Here is a tiny trained network, its code and every weight. The questions are about switching its units off for an input and a target symbol, where a switched-off unit gives its printed mean instead of its output.

import numpy as np


def w(rows, s, z=0):
    codes = np.array(rows[::2]) - 128.0
    scale = np.full(codes.shape[1], s)
    scale[-1] = z or s
    return codes * scale


def norm(h):
    return h / np.sqrt((h * h).mean(-1, keepdims=True) + 1e-5)


def f(y):
    return y / 2 * (1 + np.tanh(0.7978845608 * (y + 0.044715 * y**3)))


def softmax(a):
    e = np.exp(a - a.max(-1, keepdims=True))
    return e / e.sum(-1, keepdims=True)


def log_softmax(a):
    a = a - a.max(-1, keepdims=True)
    return a - np.log(np.exp(a).sum(-1, keepdims=True))


def net(x, mask):
    ids = ['αβγδεζλμξπστφψω'.index(c) for c in x.split()]
    T = len(ids)
    res = E[ids] + P[:T]
    u = 0
    for l in range(2):
        q, k, v = (norm(res) @ M[l].T for M in (Q, K, V))
        z = softmax(np.where(np.tri(T) > 0, q @ k.T / 2**0.5, -1e9)) @ v
        res = res + np.where(mask[u], z, O[l][:, -1]) @ O[l][:, :-1]
        u += 1
        y = f(norm(res) @ A[l][:, :-1].T + A[l][:, -1])
        res = res + np.where(mask[u : u + 4], y, B[l][:, -1]) @ B[l][:, :-1]
        u += 4
    return log_softmax(norm(res)[-1] @ U[:, :-1].T + U[:, -1])


Q, K, V, O, A, B = {}, {}, {}, {}, {}, {}
E = w([
[123,113,149,125,152],'α',
[199,150,121,84,139],'β',
[150,220,119,72,115],'γ',
[90,129,116,138,142],'δ',
[104,202,68,123,88],'ε',
[116,186,189,154,201],'ζ',
[131,106,149,140,172],'λ',
[105,66,208,249,150],'μ',
[130,118,27,95,121],'ξ',
[96,217,102,130,123],'π',
[136,127,177,126,177],'σ',
[104,113,144,122,144],'τ',
[192,120,146,131,145],'φ',
[181,169,115,84,143],'ψ',
[102,92,71,151,143],'ω',
],0.016)
P = w([
[10,154,86,84,190],'0',
[102,116,137,124,129],'1',
[104,121,129,129,127],'2',
[106,130,122,132,124],'3',
[114,132,123,132,122],'4',
[118,134,125,132,122],'5',
[120,137,118,135,120],'6',
[128,139,119,134,123],'7',
[130,138,108,140,128],'8',
[124,139,108,135,107],'9',
[135,129,98,144,137],'10',
],0.013)
Q[0] = w([
[106,68,142,230,81],'L0H0',
[230,147,39,3,163],'L0H0',
],0.0068)
K[0] = w([
[118,128,73,40,209],'L0H0',
[179,94,190,134,2],'L0H0',
],0.0085)
V[0] = w([
[165,122,204,156,2],'L0H0',
[93,194,193,200,160],'L0H0',
],0.0078)
O[0] = w([
[71,1,156,206,177,2],'L0H0',
[149,195,182,175,127,158],'L0H0',
],0.0079,0.0068)
A[0] = w([
[131,133,118,43,94,19],'L0N0',
[222,143,211,38,224,252],'L0N1',
[167,206,150,137,2,229],'L0N2',
[28,156,117,150,243,148],'L0N3',
],0.0072,0.0023)
B[0] = w([
[106,251,200,254,154,145],'L0N0',
[69,203,38,102,104,254],'L0N1',
[112,51,62,92,195,248],'L0N2',
[176,75,45,20,24,135],'L0N3',
],0.0068,0.0075)
Q[1] = w([
[110,86,252,137,18],'L1H0',
[158,117,126,110,51],'L1H0',
],0.011)
K[1] = w([
[220,178,27,3,84],'L1H0',
[111,103,107,37,116],'L1H0',
],0.0067)
V[1] = w([
[107,179,184,160,50],'L1H0',
[168,136,97,233,255],'L1H0',
],0.0097)
O[1] = w([
[48,8,110,199,192,3],'L1H0',
[190,179,84,216,137,138],'L1H0',
],0.012,0.002)
A[1] = w([
[110,220,74,82,161,156],'L1N0',
[126,144,138,220,251,252],'L1N1',
[199,238,134,147,106,136],'L1N2',
[181,64,88,255,211,247],'L1N3',
],0.0083,0.0017)
B[1] = w([
[152,84,85,106,48,247],'L1N0',
[95,75,146,155,73,131],'L1N1',
[124,2,215,135,179,195],'L1N2',
[78,139,81,113,33,135],'L1N3',
],0.011,0.014)
U = w([
[126,168,71,63,81,251],'α',
[186,2,152,116,76,105],'β',
[121,137,131,164,140,66],'γ',
[97,105,137,161,131,67],'δ',
[126,121,137,161,124,14],'ε',
[139,115,123,157,160,55],'ζ',
[103,106,124,164,149,65],'λ',
[69,125,137,175,101,82],'μ',
[166,151,127,143,175,60],'ξ',
[115,113,121,161,147,63],'π',
[174,159,133,155,169,134],'σ',
[95,104,128,162,126,36],'τ',
[128,144,131,155,142,25],'φ',
[178,161,154,138,157,69],'ψ',
[27,49,124,136,210,197],'ω',
],0.01,0.0026)

Each question gives the input, a string of symbols that net reads in full, and the target symbol t.
The units are the heads (2 rows each of Q, K, V and O) and the neurons (one row each of A and B). Each row of codes is followed by its name. A weight is (code - 128) times the scale printed after its matrix; where a second scale follows, it is the last column's (O, A, B and U).
mask holds one flag per unit, layer by layer, with each layer's heads first. A switched-off unit (its flag False) gives its mean, the last column of its rows in O or B, instead of its output. The means were averaged over made-up inputs and are rounded, as every weight is.
A unit's drop is (log p(t) with every unit on - log p(t) with that unit switched off) / (log p(t) with every unit on - log p(t) with every unit switched off).
The circuit of an input: a set's keep is (log p(t) with only the set's units on - log p(t) with every unit switched off) / (log p(t) with every unit on - log p(t) with every unit switched off). Starting from all 10 units, units are removed one at a time, each time the one whose removal leaves the highest keep (on an exact tie, the one counted first), for as long as the keep stays at least 0.8.
units of the circuit, in order: the units of the circuit, biggest drop first
unit that matters most: the unit with the biggest drop
top k neurons: the k neurons with the biggest drops, biggest first
top k neurons in layer l: the k neurons of layer l with the biggest drops, biggest first
drop when u is switched off: that unit's drop, to one decimal
input μ γ φ, target ω: top neuron	[L0N2]
input μ φ ψ ε ξ δ ξ β φ δ, target ω: top 3 neurons in layer 0	[L0N2, L0N3, L0N1]
input μ τ ω α ε λ ζ λ λ λ α, target ω: units of the circuit, in order	[L0N2, L1H0, L0H0, L0N3]
input μ ξ ω, target ω: top 3 neurons	[L0N2, L0N3, L1N0]
input μ ω φ ζ ε, target ω: top 3 neurons	[L0N2, L0N3, L0N1]
input μ ω φ α, target ω: top 3 neurons	[L0N2, L0N3, L1N0]
input μ ω φ σ λ α φ, target ω: units of the circuit, in order	[L0N2, L1H0, L0H0, L0N3]
input φ φ δ ω ξ μ ψ, target β: top 4 neurons	[L0N2, L1N2, L0N0, L0N3]
input φ φ λ μ ξ δ σ β ξ, target β: top 3 neurons	[L0N2, L0N1, L0N0]
input μ τ ξ σ, target ω: top 3 neurons	[L0N2, L0N3, L1N0]
input π β λ, target α: top 2 neurons	[L1N2, L0N1]
input φ φ μ ψ β φ σ β δ, target β: top 4 neurons	[L0N2, L1N2, L0N1, L0N3]
input β ξ σ, target α: top 2 neurons	[L0N1, L1N2]
input μ β φ α δ π, target ω: top 4 neurons	[L0N2, L0N3, L0N1, L1N0]
input ζ α φ φ γ φ α ω γ, target β: unit that matters most	L0H0
input φ μ ω λ τ ζ β, target β: top 3 neurons	[L0N2, L1N2, L0N0]
input λ π φ φ ω λ ω σ τ π, target β: top 2 neurons in layer 0	[L0N1, L0N3]
input φ ζ α φ φ ζ μ φ τ ψ, target β: top 4 neurons	[L0N2, L0N3, L0N0, L1N2]
input π ψ α ζ ζ, target β: top 2 neurons	[L1N2, L0N3]
input μ μ μ, target ω: units of the circuit, in order	[L1N0]
input μ λ α π β, target ω: top 4 neurons	[L0N2, L0N3, L1N0, L0N1]
input φ β γ φ λ φ λ ω ω β, target β: top 2 neurons in layer 1	[L1N2, L1N3]
input ζ ω π φ τ ζ, target β: top 2 neurons in layer 1	[L1N2, L1N0]
input ω ε σ, target α: drop when L0N1 is switched off	0.3
input φ δ β φ φ ω α ω π φ π, target β: drop when L0N2 is switched off	-0.1
input μ δ δ τ τ π σ β λ, target ω: drop when L0N0 is switched off	0.0
input μ γ λ, target ω: drop when L1H0 is switched off	1.4
